Here is a tiny trained network, its code and every weight. The questions are about switching its units off for an input and a target symbol, where a switched-off unit gives its printed mean instead of its output.

import numpy as np


def w(rows, s, z=0):
    codes = np.array(rows[::2]) - 128.0
    scale = np.full(codes.shape[1], s)
    scale[-1] = z or s
    return codes * scale


def f(y):
    return y / 2 * (1 + np.tanh(0.7978845608 * (y + 0.044715 * y**3)))


def softmax(a):
    e = np.exp(a - a.max(-1, keepdims=True))
    return e / e.sum(-1, keepdims=True)


def log_softmax(a):
    a = a - a.max(-1, keepdims=True)
    return a - np.log(np.exp(a).sum(-1, keepdims=True))


def net(x, mask):
    ids = ['ΔΠΣβγεζθλψ'.index(c) for c in x.split()]
    T = len(ids)
    res = E[ids] + P[:T]
    u = 0
    for l in range(3):
        q, k, v = (res @ M[l].T for M in (Q, K, V))
        z = softmax(np.where(np.tri(T) > 0, q @ k.T / 4**0.5, -1e9)) @ v
        res = res + np.where(mask[u], z, O[l][:, -1]) @ O[l][:, :-1]
        u += 1
        y = f(res @ A[l][:, :-1].T + A[l][:, -1])
        res = res + np.where(mask[u : u + 4], y, B[l][:, -1]) @ B[l][:, :-1]
        u += 4
    return log_softmax(res[-1] @ U[:, :-1].T + U[:, -1])


Q, K, V, O, A, B = {}, {}, {}, {}, {}, {}
E = w([
[140,111,112,157,180],'Δ',
[141,95,110,61,213],'Π',
[106,170,90,104,118],'Σ',
[185,183,89,50,199],'β',
[77,86,173,168,85],'γ',
[50,153,117,158,84],'ε',
[195,166,93,54,129],'ζ',
[206,213,217,252,107],'θ',
[153,106,173,106,92],'λ',
[84,174,62,99,150],'ψ',
],0.016)
P = w([
[225,30,200,173,255],'0',
[18,98,220,81,194],'1',
[16,91,208,77,210],'2',
[7,99,189,82,195],'3',
[6,92,188,73,195],'4',
[7,99,199,64,199],'5',
[8,95,196,56,203],'6',
[24,85,227,53,194],'7',
],0.0061)
Q[0] = w([
[90,180,204,52,145],'L0H0',
[181,212,63,95,26],'L0H0',
[98,127,111,107,253],'L0H0',
[95,72,117,248,163],'L0H0',
],0.007)
K[0] = w([
[195,144,108,146,94],'L0H0',
[170,154,106,2,57],'L0H0',
[97,216,184,163,241],'L0H0',
[75,71,130,192,176],'L0H0',
],0.0079)
V[0] = w([
[153,57,73,90,159],'L0H0',
[45,254,91,210,172],'L0H0',
[17,206,17,133,204],'L0H0',
[95,206,236,156,153],'L0H0',
],0.0056)
O[0] = w([
[90,150,158,182,201,250],'L0H0',
[189,79,144,30,88,117],'L0H0',
[197,36,150,79,131,241],'L0H0',
[51,162,88,42,2,220],'L0H0',
],0.0067,0.0017)
A[0] = w([
[124,174,100,11,95,130],'L0N0',
[135,51,187,62,161,205],'L0N1',
[141,70,72,134,140,254],'L0N2',
[177,151,104,147,112,190],'L0N3',
],0.011,0.0035)
B[0] = w([
[14,64,149,225,89,184],'L0N0',
[1,189,27,134,101,254],'L0N1',
[49,218,239,59,81,169],'L0N2',
[11,177,242,90,159,121],'L0N3',
],0.0064,0.0085)
Q[1] = w([
[130,167,212,85,130],'L1H0',
[200,116,36,122,73],'L1H0',
[10,130,255,143,180],'L1H0',
[54,197,177,168,245],'L1H0',
],0.0096)
K[1] = w([
[117,143,203,113,107],'L1H0',
[82,78,26,74,114],'L1H0',
[156,249,247,168,167],'L1H0',
[164,141,180,226,211],'L1H0',
],0.015)
V[1] = w([
[10,74,120,96,133],'L1H0',
[119,66,171,194,128],'L1H0',
[127,104,131,149,158],'L1H0',
[146,67,106,169,29],'L1H0',
],0.011)
O[1] = w([
[32,59,177,109,230,143],'L1H0',
[2,190,80,176,132,142],'L1H0',
[104,112,93,150,113,154],'L1H0',
[77,168,240,121,138,3],'L1H0',
],0.0097,0.013)
A[1] = w([
[220,93,65,87,116,68],'L1N0',
[88,93,73,169,254,70],'L1N1',
[75,127,58,97,85,40],'L1N2',
[142,48,71,117,165,1],'L1N3',
],0.007,0.0085)
B[1] = w([
[118,95,185,166,204,179],'L1N0',
[137,90,147,146,49,248],'L1N1',
[249,121,175,160,158,187],'L1N2',
[132,130,248,152,63,158],'L1N3',
],0.013,0.011)
Q[2] = w([
[162,242,166,70,147],'L2H0',
[203,179,162,78,181],'L2H0',
[127,154,89,14,218],'L2H0',
[86,4,93,153,115],'L2H0',
],0.011)
K[2] = w([
[49,116,47,10,34],'L2H0',
[84,103,106,5,146],'L2H0',
[71,13,121,105,165],'L2H0',
[125,109,216,211,174],'L2H0',
],0.013)
V[2] = w([
[84,157,6,31,152],'L2H0',
[200,148,37,111,183],'L2H0',
[123,8,20,57,34],'L2H0',
[71,254,141,205,81],'L2H0',
],0.0074)
O[2] = w([
[82,81,71,96,96,1],'L2H0',
[94,196,91,79,104,82],'L2H0',
[128,92,137,145,9,183],'L2H0',
[169,93,79,163,181,94],'L2H0',
],0.013,0.0087)
A[2] = w([
[111,217,78,105,126,77],'L2N0',
[75,136,103,12,128,126],'L2N1',
[192,120,196,150,93,63],'L2N2',
[171,99,122,158,181,4],'L2N3',
],0.011,0.014)
B[2] = w([
[241,16,205,103,69,173],'L2N0',
[132,195,51,75,132,155],'L2N1',
[55,215,53,132,143,248],'L2N2',
[144,224,198,115,2,177],'L2N3',
],0.0085,0.012)
U = w([
[166,207,66,144,156,2],'Δ',
[100,168,2,130,236,172],'Π',
[156,105,56,125,114,135],'Σ',
[93,215,93,119,118,8],'β',
[87,162,174,53,107,85],'γ',
[144,136,184,125,151,46],'ε',
[68,110,109,65,217,234],'ζ',
[63,190,53,54,166,171],'θ',
[165,144,146,32,144,175],'λ',
[67,210,118,78,187,170],'ψ',
],0.0079,0.0081)

Each question gives the input, a string of symbols that net reads in full, and the target symbol t.
The units are the heads (4 rows each of Q, K, V and O) and the neurons (one row each of A and B). Each row of codes is followed by its name. A weight is (code - 128) times the scale printed after its matrix; where a second scale follows, it is the last column's (O, A, B and U).
mask holds one flag per unit, layer by layer, with each layer's heads first. A switched-off unit (its flag False) gives its mean, the last column of its rows in O or B, instead of its output. The means were averaged over made-up inputs and are rounded, as every weight is.
A unit's drop is (log p(t) with every unit on - log p(t) with that unit switched off) / (log p(t) with every unit on - log p(t) with every unit switched off).
The circuit of an input: a set's keep is (log p(t) with only the set's units on - log p(t) with every unit switched off) / (log p(t) with every unit on - log p(t) with every unit switched off). Starting from the 12 units with the biggest drops (on a tie, the unit counted first), units are removed one at a time, each time the one whose removal leaves the highest keep (on an exact tie, the one counted first), for as long as the keep stays at least 0.8.
circuit, biggest first: the units of the circuit, biggest drop first
most important unit: the unit with the biggest drop
k most important neurons: the k neurons with the biggest drops, biggest first
top k neurons in layer l: the k neurons of layer l with the biggest drops, biggest first
input λ β Δ Δ Δ Δ Σ γ, target Π: top 2 neurons in layer 1 : [L1N1; L1N3]
input ζ Δ θ Δ ζ Δ λ Δ, target Σ: 3 most important neurons : [L0N1; L1N1; L1N3]
input ψ Δ ψ Δ ε γ, target γ: most important unit : L1H0
input Σ Δ γ ε Δ ζ, target θ: 4 most important neurons : [L0N0; L0N1; L1N1; L1N0]
input Δ Π θ ζ Σ, target Δ: 3 most important neurons : [L0N0; L2N3; L0N1]
input ε γ β ε, target ζ: circuit, biggest first : [L1H0; L2H0]
input θ β Δ γ, target Δ: circuit, biggest first : [L1H0; L2H0; L2N3]
input ψ Π β, target γ: circuit, biggest first : [L1H0; L2H0]
input Δ Δ ε θ γ γ Π, target Δ: circuit, biggest first : [L1H0; L2N3; L2H0]
input ε γ ζ Δ ζ, target ζ: circuit, biggest first : [L1H0; L2H0]
input Π ψ β, target β: 3 most important neurons : [L2N2; L1N1; L1N3]
input β Δ ζ Δ ψ, target ψ: 3 most important neurons : [L1N0; L1N3; L2N2]
input λ ζ ψ γ ζ ζ ψ, target Π: 2 most important neurons : [L0N0; L0N1]
input ε γ Δ Δ, target ζ: circuit, biggest first : [L1H0]
input β Δ β Δ Δ Δ γ, target ψ: 2 most important neurons : [L1N0; L1N3]
input β ζ Δ Δ Δ Δ ζ, target ψ: top 2 neurons in layer 0 : [L0N0; L0N3]
input γ γ Δ ζ Δ λ θ, target Δ: 2 most important neurons : [L0N1; L2N3]
input λ λ γ γ β ε ζ ζ, target Π: circuit, biggest first : [L0H0; L2H0; L1H0]
input ψ Δ Σ, target γ: 2 most important neurons : [L0N0; L1N0]
input Σ ζ ζ, target θ: 2 most important neurons : [L1N1; L2N1]
input Δ θ Δ, target Π: circuit, biggest first : [L2H0]
input γ Δ Δ ζ γ Δ Δ Δ, target ε: 2 most important neurons : [L2N3; L2N2]
input ζ ζ ζ ζ, target λ: top 3 neurons in layer 1 : [L1N1; L1N0; L1N3]
input ζ ζ Δ Δ Δ, target λ: 4 most important neurons : [L2N0; L0N1; L0N0; L1N1]
input ε Δ θ γ ε β ψ λ, target Δ: 2 most important neurons : [L0N1; L0N0]
input ψ Π Δ ε, target γ: 2 most important neurons : [L0N0; L1N0]
input Π γ β Δ, target β: most important unit : L2N2
input γ ε Δ ε, target ε: 2 most important neurons : [L2N3; L2N2]
input β Δ ζ β, target ψ: top 2 neurons in layer 1 : [L1N0; L1N3]
input Δ ψ ψ γ γ Π, target Σ: top 2 neurons in layer 0 : [L0N1; L0N0]
